Below are the code and all the weights of a small trained network. Each question names an input and a target symbol and asks about switching units off, where a switched-off unit gives its printed mean instead of its output.

import numpy as np


def w(rows, s, z=0):
    codes = np.array(rows[::2]) - 128.0
    scale = np.full(codes.shape[1], s)
    scale[-1] = z or s
    return codes * scale


def norm(h):
    return h / np.sqrt((h * h).mean(-1, keepdims=True) + 1e-5)


def f(y):
    return np.maximum(y, 0)


def softmax(a):
    e = np.exp(a - a.max(-1, keepdims=True))
    return e / e.sum(-1, keepdims=True)


def log_softmax(a):
    a = a - a.max(-1, keepdims=True)
    return a - np.log(np.exp(a).sum(-1, keepdims=True))


def net(x, mask):
    ids = ['Λαβγδμξπστω'.index(c) for c in x.split()]
    T = len(ids)
    res = E[ids] + P[:T]
    r = norm(res)
    for j in range(2):
        rows = slice(4 * j, 4 * j + 4)
        q, k, v = (r @ M[0][rows].T for M in (Q, K, V))
        z = softmax(np.where(np.tri(T) > 0, q @ k.T / 4**0.5, -1e9)) @ v
        o = O[0][rows]
        res = res + np.where(mask[j], z, o[:, -1]) @ o[:, :-1]
    y = f(norm(res) @ A[0][:, :-1].T + A[0][:, -1])
    res = res + np.where(mask[2:10], y, B[0][:, -1]) @ B[0][:, :-1]
    return log_softmax(norm(res)[-1] @ U[:, :-1].T + U[:, -1])


Q, K, V, O, A, B = {}, {}, {}, {}, {}, {}
E = w([
[159,136,93],'Λ',
[220,22,6],'α',
[157,133,88],'β',
[197,156,172],'γ',
[104,197,102],'δ',
[154,131,90],'μ',
[129,69,53],'ξ',
[60,147,181],'π',
[144,130,126],'σ',
[105,110,133],'τ',
[238,162,132],'ω',
],0.019)
P = w([
[253,144,143],'0',
[156,128,118],'1',
[137,94,80],'2',
[158,84,65],'3',
[153,82,49],'4',
[147,74,40],'5',
[138,78,30],'6',
[131,72,32],'7',
],0.0053)
Q[0] = w([
[227,124,183],'H1',
[174,126,10],'H1',
[178,101,127],'H1',
[116,45,53],'H1',
[206,123,153],'H2',
[188,96,70],'H2',
[113,170,139],'H2',
[131,160,31],'H2',
],0.013)
K[0] = w([
[199,207,123],'H1',
[149,30,128],'H1',
[151,162,148],'H1',
[91,70,229],'H1',
[145,102,164],'H2',
[227,139,125],'H2',
[59,67,151],'H2',
[161,2,251],'H2',
],0.0086)
V[0] = w([
[56,37,116],'H1',
[111,139,154],'H1',
[117,254,48],'H1',
[131,61,157],'H1',
[137,63,107],'H2',
[246,140,221],'H2',
[81,82,114],'H2',
[176,4,186],'H2',
],0.0088)
O[0] = w([
[170,170,112,106],'H1',
[151,188,232,81],'H1',
[161,117,155,161],'H1',
[3,184,68,122],'H1',
[113,67,113,152],'H2',
[58,122,92,254],'H2',
[149,42,118,52],'H2',
[98,1,190,144],'H2',
],0.0062,0.0042)
A[0] = w([
[101,185,82,166],'N1',
[117,193,42,146],'N2',
[51,187,198,197],'N3',
[201,94,186,21],'N4',
[240,104,254,252],'N5',
[143,32,70,134],'N6',
[89,144,30,123],'N7',
[113,149,106,26],'N8',
],0.0094,0.0026)
B[0] = w([
[145,93,86,208],'N1',
[147,115,75,248],'N2',
[166,137,225,159],'N3',
[83,199,47,143],'N4',
[1,125,121,178],'N5',
[144,114,142,217],'N6',
[162,157,130,254],'N7',
[116,122,86,138],'N8',
],0.0087,0.0074)
U = w([
[177,145,128,77],'Λ',
[171,75,165,163],'α',
[171,139,128,136],'β',
[39,158,138,80],'γ',
[167,254,107,176],'δ',
[167,132,118,104],'μ',
[124,86,128,52],'ξ',
[126,164,190,253],'π',
[126,73,152,184],'σ',
[28,64,124,122],'τ',
[51,207,88,67],'ω',
],0.015,0.0047)

Each question gives the input, a string of symbols that net reads in full, and the target symbol t.
The units are the heads (4 rows each of Q, K, V and O) and the neurons (one row each of A and B). Each row of codes is followed by its name. A weight is (code - 128) times the scale printed after its matrix; where a second scale follows, it is the last column's (O, A, B and U).
mask holds one flag per unit, heads first, then neurons. A switched-off unit (its flag False) gives its mean, the last column of its rows in O or B, instead of its output. The means were averaged over made-up inputs and are rounded, as every weight is.
A unit's drop is (log p(t) with every unit on - log p(t) with that unit switched off) / (log p(t) with every unit on - log p(t) with every unit switched off).
The circuit of an input: a set's keep is (log p(t) with only the set's units on - log p(t) with every unit switched off) / (log p(t) with every unit on - log p(t) with every unit switched off). Starting from all 10 units, units are removed one at a time, each time the one whose removal leaves the highest keep (on an exact tie, the one counted first), for as long as the keep stays at least 0.8.
circuit, biggest first: the units of the circuit, biggest drop first
unit that matters most: the unit with the biggest drop
heads that matter: for each layer, one digit per head in row order, 1 if its drop is at least 0.15 and else 0, layers parted by /
drop of u: that unit's drop, to one decimal
input τ β β, target τ: unit that matters most : H2
input δ μ ξ τ, target δ: circuit, biggest first : (H1, H2)
input τ α ω, target τ: circuit, biggest first : (H2, N5)
input τ δ ω, target τ: circuit, biggest first : (N5, H2)
input τ Λ δ β σ, target τ: circuit, biggest first : (H2, H1)
input π τ τ ω, target ω: heads that matter : 00
input τ μ Λ Λ, target τ: drop of N5 : -0.1
input ω μ δ τ γ, target ω: drop of N4 : 0.2
input γ σ α α ξ π, target π: drop of N3 : 0.3
input τ ξ μ, target τ: heads that matter : 11
input δ δ τ, target δ: heads that matter : 01
input τ δ δ δ σ δ, target τ: heads that matter : 01
input τ ξ δ, target τ: heads that matter : 01
input τ ω ξ Λ τ δ τ σ, target τ: circuit, biggest first : (H2)
input ω γ π τ Λ ω, target ω: heads that matter : 10
